Here is a tiny trained network, its code and every weight. The questions are about switching its units off for an input and a target symbol, where a switched-off unit gives its printed mean instead of its output.

import numpy as np


def w(rows, s, z=0):
    codes = np.array(rows[::2]) - 128.0
    scale = np.full(codes.shape[1], s)
    scale[-1] = z or s
    return codes * scale


def norm(h):
    return h / np.sqrt((h * h).mean(-1, keepdims=True) + 1e-5)


def f(y):
    return np.maximum(y, 0)


def softmax(a):
    e = np.exp(a - a.max(-1, keepdims=True))
    return e / e.sum(-1, keepdims=True)


def log_softmax(a):
    a = a - a.max(-1, keepdims=True)
    return a - np.log(np.exp(a).sum(-1, keepdims=True))


def net(x, mask):
    ids = ['ΔΘΞΠΣΨΩβεζηλμτφ'.index(c) for c in x.split()]
    T = len(ids)
    res = E[ids] + P[:T]
    r = norm(res)
    for j in range(2):
        rows = slice(3 * j, 3 * j + 3)
        q, k, v = (r @ M[0][rows].T for M in (Q, K, V))
        z = softmax(np.where(np.tri(T) > 0, q @ k.T / 3**0.5, -1e9)) @ v
        o = O[0][rows]
        res = res + np.where(mask[j], z, o[:, -1]) @ o[:, :-1]
    y = f(norm(res) @ A[0][:, :-1].T + A[0][:, -1])
    res = res + np.where(mask[2:18], y, B[0][:, -1]) @ B[0][:, :-1]
    return log_softmax(norm(res)[-1] @ U[:, :-1].T + U[:, -1])


Q, K, V, O, A, B = {}, {}, {}, {}, {}, {}
E = w([
[107,95,80,152,217,232,100,105,141],'Δ',
[147,142,162,164,218,234,167,117,139],'Θ',
[148,125,113,151,247,196,164,142,172],'Ξ',
[141,130,62,133,204,229,160,113,156],'Π',
[133,182,90,185,190,188,69,75,69],'Σ',
[164,177,56,122,221,199,175,133,171],'Ψ',
[151,157,161,87,129,56,84,144,104],'Ω',
[189,167,139,95,92,86,123,118,85],'β',
[137,65,130,48,76,120,123,134,129],'ε',
[161,106,65,158,159,172,245,179,72],'ζ',
[184,91,100,203,174,172,187,45,109],'η',
[161,110,141,94,76,162,80,127,67],'λ',
[159,130,159,152,76,122,72,84,59],'μ',
[194,146,160,110,95,148,154,129,105],'τ',
[94,141,178,142,112,205,143,254,64],'φ',
],0.0084)
P = w([
[22,142,118,123,151,93,137,100,158],'0',
[161,132,179,38,170,129,146,52,53],'1',
[162,123,177,39,151,119,132,65,75],'2',
[148,116,160,67,144,138,133,88,98],'3',
[165,118,158,72,141,129,129,94,107],'4',
[178,117,152,76,130,126,125,99,106],'5',
[186,115,151,82,125,123,119,109,118],'6',
[198,116,141,89,121,123,108,115,126],'7',
[205,112,136,96,118,117,97,121,132],'8',
[215,112,133,106,117,119,96,131,143],'9',
[221,114,128,119,111,114,88,139,162],'10',
[222,111,108,135,107,102,76,150,186],'11',
[234,115,114,144,99,95,76,150,188],'12',
[254,111,105,152,87,99,70,155,190],'13',
],0.0058)
Q[0] = w([
[197,152,124,128,200,130,90,62,175],'head 0',
[170,73,196,56,16,33,98,172,93],'head 0',
[181,124,97,180,169,206,100,110,162],'head 0',
[191,146,67,160,223,179,140,109,107],'head 1',
[82,159,68,255,235,189,186,151,133],'head 1',
[73,170,107,161,114,129,150,113,118],'head 1',
],0.0086)
K[0] = w([
[159,118,119,172,79,75,97,173,169],'head 0',
[33,174,136,104,167,133,148,59,142],'head 0',
[167,106,112,172,116,154,126,150,153],'head 0',
[184,139,92,182,70,114,105,166,148],'head 1',
[249,101,140,172,105,161,107,127,145],'head 1',
[170,109,131,106,108,131,130,70,101],'head 1',
],0.011)
V[0] = w([
[153,199,165,130,112,155,191,64,166],'head 0',
[87,212,142,140,140,171,129,252,76],'head 0',
[134,184,228,148,180,32,89,122,96],'head 0',
[166,114,35,202,156,130,253,87,89],'head 1',
[171,251,86,84,173,28,128,130,86],'head 1',
[148,167,91,208,81,178,83,78,48],'head 1',
],0.007)
O[0] = w([
[69,134,55,200,172,67,138,69,149,134],'head 0',
[133,116,114,214,109,174,194,195,18,80],'head 0',
[152,43,72,110,83,169,66,133,168,249],'head 0',
[219,110,141,197,50,140,98,140,254,79],'head 1',
[68,202,163,186,119,124,162,197,222,254],'head 1',
[70,13,165,126,88,30,135,105,161,36],'head 1',
],0.008,0.0056)
A[0] = w([
[102,122,98,122,52,55,96,60,108,86],'neuron 0',
[110,154,126,124,131,96,103,234,106,253],'neuron 1',
[102,163,108,152,153,70,79,87,104,191],'neuron 2',
[191,106,105,106,197,167,95,121,104,152],'neuron 3',
[173,135,68,120,114,108,102,177,177,149],'neuron 4',
[207,144,120,135,190,183,127,84,206,106],'neuron 5',
[122,131,117,54,62,90,132,138,82,121],'neuron 6',
[170,186,177,100,80,123,99,197,80,131],'neuron 7',
[87,163,118,25,186,153,91,118,118,149],'neuron 8',
[184,99,82,140,77,79,127,125,81,119],'neuron 9',
[178,69,110,125,107,88,117,76,154,134],'neuron 10',
[111,168,101,98,158,124,165,254,35,154],'neuron 11',
[154,176,124,172,175,151,120,91,49,127],'neuron 12',
[136,162,96,146,106,195,128,163,114,104],'neuron 13',
[127,92,61,74,198,167,210,166,154,100],'neuron 14',
[101,45,109,115,104,198,105,101,159,111],'neuron 15',
],0.0079,0.0039)
B[0] = w([
[92,213,165,111,126,123,111,215,102,142],'neuron 0',
[119,123,83,152,167,182,171,110,106,217],'neuron 1',
[149,77,126,112,75,171,168,109,89,157],'neuron 2',
[130,190,64,175,134,117,149,159,198,210],'neuron 3',
[115,132,127,75,88,149,153,72,67,214],'neuron 4',
[52,115,122,125,69,94,110,131,60,254],'neuron 5',
[49,66,2,166,86,99,137,111,188,153],'neuron 6',
[105,27,169,116,130,162,133,149,124,191],'neuron 7',
[153,169,211,175,99,124,148,65,144,241],'neuron 8',
[70,136,163,103,171,85,94,125,167,145],'neuron 9',
[143,163,143,197,249,184,138,169,109,174],'neuron 10',
[136,71,149,199,142,188,144,91,168,226],'neuron 11',
[166,91,76,70,147,109,128,165,167,165],'neuron 12',
[113,124,207,60,154,115,111,186,104,186],'neuron 13',
[164,70,209,123,172,91,106,132,73,191],'neuron 14',
[188,138,105,58,83,115,121,192,85,166],'neuron 15',
],0.0068,0.0089)
U = w([
[200,155,83,55,193,174,155,15,104,88],'Δ',
[148,44,36,152,160,117,158,97,93,131],'Θ',
[139,229,53,164,238,108,103,197,94,112],'Ξ',
[89,172,15,178,104,130,143,63,57,188],'Π',
[77,79,163,191,126,54,92,215,147,46],'Σ',
[55,226,75,146,106,144,155,170,214,164],'Ψ',
[173,150,106,48,73,181,51,193,51,140],'Ω',
[2,78,132,70,82,94,69,137,140,53],'β',
[102,249,199,61,111,99,66,59,153,159],'ε',
[152,177,160,209,30,120,211,189,113,49],'ζ',
[210,85,113,177,82,137,53,79,241,140],'η',
[200,132,244,156,155,57,125,116,34,73],'λ',
[161,52,154,68,226,64,98,147,151,139],'μ',
[57,66,118,149,137,78,116,42,44,254],'τ',
[105,80,168,154,180,244,174,168,116,153],'φ',
],0.0084,0.0016)

Each question gives the input, a string of symbols that net reads in full, and the target symbol t.
The units are the heads (3 rows each of Q, K, V and O) and the neurons (one row each of A and B). Each row of codes is followed by its name. A weight is (code - 128) times the scale printed after its matrix; where a second scale follows, it is the last column's (O, A, B and U).
mask holds one flag per unit, heads first, then neurons. A switched-off unit (its flag False) gives its mean, the last column of its rows in O or B, instead of its output. The means were averaged over made-up inputs and are rounded, as every weight is.
A unit's drop is (log p(t) with every unit on - log p(t) with that unit switched off) / (log p(t) with every unit on - log p(t) with every unit switched off).
The circuit of an input: a set's keep is (log p(t) with only the set's units on - log p(t) with every unit switched off) / (log p(t) with every unit on - log p(t) with every unit switched off). Starting from the 12 units with the biggest drops (on a tie, the unit counted first), units are removed one at a time, each time the one whose removal leaves the highest keep (on an exact tie, the one counted first), for as long as the keep stays at least 0.8.
circuit, biggest first: the units of the circuit, biggest drop first
most important unit: the unit with the biggest drop
k most important neurons: the k neurons with the biggest drops, biggest first
which heads matter: for each layer, one digit per head in row order, 1 if its drop is at least 0.15 and else 0, layers parted by /
input ε η Ψ ε ζ Ω τ Ω ζ Ω ε, target Δ: circuit, biggest first => (head 1; head 0)
input η Ω Ω Ω Ω β, target ε: circuit, biggest first => (head 0)
input Σ ε Δ Ξ Ξ Δ Ω Ω Π Ξ Ξ Θ Ω Ω, target Σ: circuit, biggest first => (head 1; neuron 10; neuron 0)
input Ψ ε Ω Δ Ξ Ξ ε, target ζ: circuit, biggest first => (head 1; head 0)
input τ Ω Θ Π, target Ω: circuit, biggest first => (neuron 15; head 1; neuron 11)
input Π Ω η μ ε, target λ: circuit, biggest first => (head 0; head 1)
input Ξ ε Ω η Π μ Ω Ψ Ω Ω Π β Ω η, target η: which heads matter => 11
input τ ε Ω ε Ω Σ μ Ω Ω Π Σ Ω Ω, target Π: which heads matter => 10
input β Ω Ω Π, target Ω: which heads matter => 10
input Ω Ω Θ Ω Ξ Ω Ω Ω η Ω Ω η Ψ, target η: which heads matter => 01
input Π Ω Ω ζ Ψ Ω β Ψ Ω Π φ Ξ Ω Ω, target λ: which heads matter => 11
input Ξ Π Ω η, target η: which heads matter => 01
input Ω Ξ Θ ε ζ, target ζ: circuit, biggest first => (head 1; head 0; neuron 11)
input λ Ξ ζ Ω β μ Ω Ω Ω Ξ Ξ Ω Π μ, target τ: circuit, biggest first => (head 1)
input Ω Ψ Θ μ Ω ε Ω Ω λ Ω ε ε, target φ: which heads matter => 01
input Π ε β ε ζ Ω Π Ω, target λ: which heads matter => 11
input Ξ ε Ξ Π Ω ε Σ Ω β τ ε Ω Ω, target Ω: circuit, biggest first => (neuron 8; neuron 4)
input ζ ζ μ Θ Ω Ω, target η: which heads matter => 01
input τ Ω β Δ β Π Ω Ω Ω ε, target Π: which heads matter => 10
input ε Ω Ψ Ω Ω Ψ, target Ω: which heads matter => 10
input ε ε τ Ω Ξ Ω Ξ Ψ Ω Ξ Ω Ξ Ω, target Δ: which heads matter => 01
input Ω Ξ η Θ λ β Ω ε Π, target ε: which heads matter => 10
input Ξ Ξ Δ Ω β Ξ Ξ, target β: most important unit => neuron 5
input ε ζ Ω Θ Ω Ξ ε Ξ Ω Ω Δ, target Ω: circuit, biggest first => (head 0; neuron 15)
input Ω ε Ξ Ω Ξ Ξ Ψ Σ Ω τ Π, target τ: 2 most important neurons => (neuron 5; neuron 14)
